Below are the code and all the weights of a small trained network. Each question names an input and a class and asks about switching units off, where a switched-off unit gives its printed mean instead of its output.

import numpy as np


def w(rows, s, z=0):
    codes = np.array(rows[::2]) - 128.0
    scale = np.full(codes.shape[1], s)
    scale[-1] = z or s
    return codes * scale


def norm(h):
    return h / np.sqrt((h * h).mean(-1, keepdims=True) + 1e-5)


def f(y):
    return np.maximum(y, 0)


def log_softmax(a):
    a = a - a.max(-1, keepdims=True)
    return a - np.log(np.exp(a).sum(-1, keepdims=True))


def net(x, mask):
    res = np.array(x, float).reshape(1, 8) / 4 @ E
    u = 0
    for l in range(3):
        y = f(norm(res) @ A[l][:, :-1].T + A[l][:, -1])
        res = res + np.where(mask[u : u + 8], y, B[l][:, -1]) @ B[l][:, :-1]
        u += 8
    return log_softmax(norm(res)[-1] @ U[:, :-1].T + U[:, -1])


A, B = {}, {}
E = w([
[76,140,145],'x0',
[254,184,159],'x1',
[166,20,126],'x2',
[139,124,171],'x3',
[159,101,112],'x4',
[91,94,241],'x5',
[113,33,92],'x6',
[187,87,172],'x7',
],0.0077)
A[0] = w([
[175,107,181,113],'L0N1',
[2,70,151,72],'L0N2',
[77,217,130,125],'L0N3',
[100,188,145,122],'L0N4',
[208,62,167,125],'L0N5',
[109,118,71,95],'L0N6',
[88,208,162,103],'L0N7',
[128,106,94,1],'L0N8',
],0.0093,0.0092)
B[0] = w([
[169,125,122,195],'L0N1',
[73,95,53,225],'L0N2',
[39,215,109,233],'L0N3',
[140,143,73,194],'L0N4',
[185,253,141,255],'L0N5',
[127,88,124,165],'L0N6',
[62,251,167,202],'L0N7',
[24,254,13,128],'L0N8',
],0.0076,0.0035)
A[1] = w([
[65,157,71,167],'L1N1',
[153,128,42,58],'L1N2',
[82,84,132,91],'L1N3',
[209,96,234,230],'L1N4',
[82,52,159,169],'L1N5',
[141,178,24,216],'L1N6',
[183,132,7,77],'L1N7',
[141,221,88,253],'L1N8',
],0.012,0.0053)
B[1] = w([
[177,87,137,207],'L1N1',
[226,88,144,157],'L1N2',
[111,107,82,153],'L1N3',
[132,187,4,213],'L1N4',
[64,123,57,176],'L1N5',
[185,75,239,234],'L1N6',
[207,83,206,183],'L1N7',
[122,51,177,255],'L1N8',
],0.012,0.0093)
A[2] = w([
[158,142,80,73],'L2N1',
[91,175,62,254],'L2N2',
[77,190,160,95],'L2N3',
[193,107,104,163],'L2N4',
[126,210,20,192],'L2N5',
[131,250,191,106],'L2N6',
[158,145,33,94],'L2N7',
[79,207,135,38],'L2N8',
],0.011,0.0048)
B[2] = w([
[119,172,86,159],'L2N1',
[206,100,69,238],'L2N2',
[116,193,218,160],'L2N3',
[120,180,111,253],'L2N4',
[65,137,63,245],'L2N5',
[1,166,188,204],'L2N6',
[116,138,46,198],'L2N7',
[58,192,202,142],'L2N8',
],0.0083,0.0046)
U = w([
[16,248,246,122],'0',
[182,78,171,130],'1',
[205,242,53,2],'2',
[73,152,62,198],'3',
[22,22,77,56],'4',
[175,137,156,189],'5',
[254,82,154,81],'6',
],0.013,0.0059)

Each question gives the input, the list of numbers given to net, and the class t.
The units are the neurons (one row each of A and B). Each row of codes is followed by its name. A weight is (code - 128) times the scale printed after its matrix; where a second scale follows, it is the last column's (A, B and U).
mask holds one flag per neuron, layer by layer. A switched-off neuron (its flag False) gives its mean, the last column of its row in B, instead of its output. The means were averaged over made-up inputs and are rounded, as every weight is.
A unit's drop is (log p(t) with every unit on - log p(t) with that unit switched off) / (log p(t) with every unit on - log p(t) with every unit switched off).
The circuit of an input: a set's keep is (log p(t) with only the set's units on - log p(t) with every unit switched off) / (log p(t) with every unit on - log p(t) with every unit switched off). Starting from the 12 units with the biggest drops (on a tie, the unit counted first), units are removed one at a time, each time the one whose removal leaves the highest keep (on an exact tie, the one counted first), for as long as the keep stays at least 0.8.
circuit, biggest first: the units of the circuit, biggest drop first
k most important neurons: the k neurons with the biggest drops, biggest first
k most important neurons of layer l: the k neurons of layer l with the biggest drops, biggest first
drop when u is switched off: that unit's drop, to one decimal
input [7,2,-1,1,-6,-6,-7,7], class 0: circuit, biggest first -> L2N6
input [7,-5,-3,-5,6,-7,-8,-5], class 5: 4 most important neurons -> L1N6, L1N8, L1N1, L1N4
input [-2,8,-3,3,4,7,-2,-3], class 0: circuit, biggest first -> L2N6, L1N1
input [-2,-6,-8,-5,-4,-5,-3,-7], class 0: 2 most important neurons of layer 0 -> L0N3, L0N7
input [-2,4,-4,-7,-3,0,6,8], class 2: circuit, biggest first -> L1N4, L0N2
input [4,-8,-1,-1,8,7,-7,4], class 4: 2 most important neurons -> L0N2, L1N4
input [-5,7,2,-2,8,8,-2,7], class 2: circuit, biggest first -> L1N4, L1N6
input [2,7,8,-5,-2,-3,-5,4], class 2: 2 most important neurons -> L1N4, L0N2
input [3,2,-6,6,-1,-1,5,-3], class 0: 3 most important neurons -> L0N7, L0N3, L1N7
input [-1,1,1,2,3,-1,-8,-5], class 0: 3 most important neurons of layer 0 -> L0N7, L0N3, L0N2
input [5,7,7,7,-8,7,4,-7], class 3: 2 most important neurons -> L1N4, L2N5
input [3,7,1,-5,3,4,-5,-7], class 0: 2 most important neurons of layer 1 -> L1N7, L1N2
input [5,6,-7,7,-4,-5,5,4], class 0: 2 most important neurons of layer 0 -> L0N7, L0N2
input [6,4,3,8,5,8,-3,-1], class 2: circuit, biggest first -> L1N4
input [6,-4,4,0,-7,-7,-6,-3], class 5: 2 most important neurons of layer 1 -> L1N6, L1N1
input [-3,-1,4,8,3,8,-7,6], class 3: 3 most important neurons -> L1N4, L1N6, L2N5
input [7,8,5,-2,5,8,-5,0], class 2: drop when L1N4 is switched off -> 0.8
input [-2,1,6,1,4,0,2,2], class 2: drop when L1N4 is switched off -> 0.5
input [-3,-3,8,6,-8,7,6,5], class 3: drop when L1N4 is switched off -> 0.4
input [0,3,0,-5,8,7,4,-3], class 2: most important neuron -> L0N5
